Below are the code and all the weights of a small trained network. Each question names an input and a class and asks about switching units off, where a switched-off unit gives its printed mean instead of its output.

import numpy as np


def w(rows, s, z=0):
    codes = np.array(rows[::2]) - 128.0
    scale = np.full(codes.shape[1], s)
    scale[-1] = z or s
    return codes * scale


def norm(h):
    return h / np.sqrt((h * h).mean(-1, keepdims=True) + 1e-5)


def f(y):
    return np.maximum(y, 0)


def log_softmax(a):
    a = a - a.max(-1, keepdims=True)
    return a - np.log(np.exp(a).sum(-1, keepdims=True))


def net(x, mask):
    res = np.array(x, float).reshape(1, 6) / 4 @ E
    u = 0
    for l in range(4):
        y = f(norm(res) @ A[l][:, :-1].T + A[l][:, -1])
        res = res + np.where(mask[u : u + 5], y, B[l][:, -1]) @ B[l][:, :-1]
        u += 5
    return log_softmax(norm(res)[-1] @ U[:, :-1].T + U[:, -1])


A, B = {}, {}
E = w([
[123,132,128],'x0',
[130,126,129],'x1',
[128,128,128],'x2',
[119,137,126],'x3',
[197,183,41],'x4',
[115,57,1],'x5',
],0.0097)
A[0] = w([
[66,70,176,210],'0.n0',
[113,63,121,11],'0.n1',
[77,1,35,242],'0.n2',
[108,149,184,2],'0.n3',
[224,224,52,169],'0.n4',
],0.009,0.0037)
B[0] = w([
[54,126,75,195],'0.n0',
[64,60,135,140],'0.n1',
[2,157,46,254],'0.n2',
[166,93,149,141],'0.n3',
[238,144,119,221],'0.n4',
],0.008,0.0087)
A[1] = w([
[42,19,171,254],'1.n0',
[62,86,83,225],'1.n1',
[56,2,170,47],'1.n2',
[37,223,131,140],'1.n3',
[125,154,207,62],'1.n4',
],0.0084,0.0049)
B[1] = w([
[156,96,237,254],'1.n0',
[202,198,141,245],'1.n1',
[142,143,7,167],'1.n2',
[167,61,176,198],'1.n3',
[100,76,1,153],'1.n4',
],0.0093,0.0069)
A[2] = w([
[143,96,125,107],'2.n0',
[89,122,97,246],'2.n1',
[200,141,191,28],'2.n2',
[123,61,200,105],'2.n3',
[2,41,92,3],'2.n4',
],0.011,0.0032)
B[2] = w([
[193,151,175,134],'2.n0',
[46,175,47,227],'2.n1',
[148,210,111,210],'2.n2',
[153,41,101,225],'2.n3',
[5,255,185,253],'2.n4',
],0.0097,0.0049)
A[3] = w([
[62,200,4,53],'3.n0',
[172,38,224,6],'3.n1',
[63,211,93,10],'3.n2',
[218,88,64,162],'3.n3',
[254,53,98,114],'3.n4',
],0.0079,0.0024)
B[3] = w([
[199,9,152,254],'3.n0',
[171,59,220,196],'3.n1',
[139,161,171,196],'3.n2',
[15,74,140,204],'3.n3',
[96,159,193,202],'3.n4',
],0.012,0.0054)
U = w([
[156,95,243,202],'0',
[12,142,123,173],'1',
[251,236,148,10],'2',
[168,110,8,116],'3',
],0.024,0.0014)

Each question gives the input, the list of numbers given to net, and the class t.
The units are the neurons (one row each of A and B). Each row of codes is followed by its name. A weight is (code - 128) times the scale printed after its matrix; where a second scale follows, it is the last column's (A, B and U).
mask holds one flag per neuron, layer by layer. A switched-off neuron (its flag False) gives its mean, the last column of its row in B, instead of its output. The means were averaged over made-up inputs and are rounded, as every weight is.
A unit's drop is (log p(t) with every unit on - log p(t) with that unit switched off) / (log p(t) with every unit on - log p(t) with every unit switched off).
The circuit of an input: a set's keep is (log p(t) with only the set's units on - log p(t) with every unit switched off) / (log p(t) with every unit on - log p(t) with every unit switched off). Starting from the 12 units with the biggest drops (on a tie, the unit counted first), units are removed one at a time, each time the one whose removal leaves the highest keep (on an exact tie, the one counted first), for as long as the keep stays at least 0.8.
units of the circuit, in order: the units of the circuit, biggest drop first
top k neurons: the k neurons with the biggest drops, biggest first
top k neurons in layer l: the k neurons of layer l with the biggest drops, biggest first
drop when u is switched off: that unit's drop, to one decimal
input [-7,4,6,4,0,7], class 1: units of the circuit, in order => (2.n4, 0.n4)
input [-7,2,-2,5,1,-8], class 2: units of the circuit, in order => (1.n0, 3.n3)
input [4,-4,4,-1,1,-6], class 2: top 3 neurons => (0.n2, 1.n0, 2.n2)
input [2,-3,4,-2,1,1], class 3: top 2 neurons => (1.n0, 2.n4)
input [-8,0,8,4,0,8], class 1: top neuron in layer 1 => (1.n2)
input [-1,1,1,-3,1,-1], class 2: top 2 neurons => (0.n2, 2.n2)
input [7,3,4,-5,1,-3], class 2: top 2 neurons in layer 1 => (1.n0, 1.n3)
input [-3,1,3,2,1,-8], class 2: top 2 neurons in layer 1 => (1.n0, 1.n4)
input [-8,8,5,-5,-1,6], class 1: drop when 0.n2 is switched off => 2.1
input [0,-7,-7,-6,1,1], class 3: drop when 1.n0 is switched off => 1.0
input [8,6,-6,-2,2,-7], class 2: drop when 1.n0 is switched off => 0.2
input [0,-1,-5,6,2,-1], class 2: drop when 3.n0 is switched off => 0.0
